Below are the code and all the weights of a small trained network. Each question names an input and a class and asks about switching units off, where a switched-off unit gives its printed mean instead of its output.

import numpy as np


def w(rows, s, z=0):
    codes = np.array(rows[::2]) - 128.0
    scale = np.full(codes.shape[1], s)
    scale[-1] = z or s
    return codes * scale


def f(y):
    return np.maximum(y, 0)


def log_softmax(a):
    a = a - a.max(-1, keepdims=True)
    return a - np.log(np.exp(a).sum(-1, keepdims=True))


def net(x, mask):
    res = np.array(x, float).reshape(1, 2) / 4 @ E
    y = f(res @ A[0][:, :-1].T + A[0][:, -1])
    res = res + np.where(mask, y, B[0][:, -1]) @ B[0][:, :-1]
    return log_softmax(res[-1] @ U[:, :-1].T + U[:, -1])


A, B = {}, {}
E = w([
[108,214,183,215,69],'x0',
[201,158,195,126,245],'x1',
],0.012)
A[0] = w([
[117,120,179,80,130,251],'n1',
[223,181,182,107,195,89],'n2',
[129,23,64,10,174,108],'n3',
[85,202,192,213,102,122],'n4',
[93,106,98,73,58,118],'n5',
[102,98,86,116,83,98],'n6',
[94,73,99,95,178,241],'n7',
[208,146,183,113,217,123],'n8',
[142,56,87,61,167,78],'n9',
[93,93,62,139,54,110],'n10',
],0.013,0.016)
B[0] = w([
[110,80,149,217,163,242],'n1',
[83,90,76,50,90,205],'n2',
[133,202,188,78,91,243],'n3',
[154,186,209,112,83,224],'n4',
[101,78,80,106,118,193],'n5',
[82,99,89,58,144,171],'n6',
[164,125,173,252,138,251],'n7',
[69,69,89,71,78,224],'n8',
[167,186,170,17,56,189],'n9',
[79,77,121,61,111,208],'n10',
],0.014,0.017)
U = w([
[79,37,79,62,109,122],'0',
[141,249,187,86,102,105],'1',
[133,70,159,222,139,250],'2',
[141,130,97,123,158,102],'3',
[184,124,118,136,180,105],'4',
[143,122,105,146,167,102],'5',
[119,141,103,141,184,105],'6',
[161,156,106,108,151,103],'7',
],0.019,0.013)

Each question gives the input, the list of numbers given to net, and the class t.
The units are the neurons (one row each of A and B). Each row of codes is followed by its name. A weight is (code - 128) times the scale printed after its matrix; where a second scale follows, it is the last column's (A, B and U).
mask holds one flag per neuron, in row order. A switched-off neuron (its flag False) gives its mean, the last column of its row in B, instead of its output. The means were averaged over made-up inputs and are rounded, as every weight is.
A unit's drop is (log p(t) with every unit on - log p(t) with that unit switched off) / (log p(t) with every unit on - log p(t) with every unit switched off).
The circuit of an input: a set's keep is (log p(t) with only the set's units on - log p(t) with every unit switched off) / (log p(t) with every unit on - log p(t) with every unit switched off). Starting from all 10 units, units are removed one at a time, each time the one whose removal leaves the highest keep (on an exact tie, the one counted first), for as long as the keep stays at least 0.8.
circuit, biggest first: the units of the circuit, biggest drop first
top k neurons: the k neurons with the biggest drops, biggest first
drop when u is switched off: that unit's drop, to one decimal
input [-6,-5], class 1: circuit, biggest first : (n3)
input [2,-3], class 2: top 4 neurons : (n8; n2; n3; n9)
input [4,4], class 0: top 4 neurons : (n7; n3; n2; n8)
input [0,4], class 0: top 3 neurons : (n8; n2; n4)
input [2,4], class 0: top 2 neurons : (n7; n2)
input [-7,6], class 1: top 3 neurons : (n3; n9; n7)
input [-5,-4], class 1: top 2 neurons : (n3; n8)
input [7,-7], class 0: top 3 neurons : (n10; n3; n5)
input [-8,6], class 1: top 2 neurons : (n3; n9)
input [4,5], class 0: top 2 neurons : (n7; n3)
input [2,3], class 2: top 2 neurons : (n10; n3)
input [-1,-3], class 2: top 2 neurons : (n8; n2)
input [-3,-2], class 2: top 2 neurons : (n4; n7)
input [-3,-3], class 2: top neuron : (n8)
input [-7,-2], class 1: drop when n3 is switched off : 0.1
input [-2,3], class 2: drop when n10 is switched off : 0.3
input [-7,-5], class 1: drop when n3 is switched off : 1.0
input [0,3], class 2: drop when n9 is switched off : 0.1
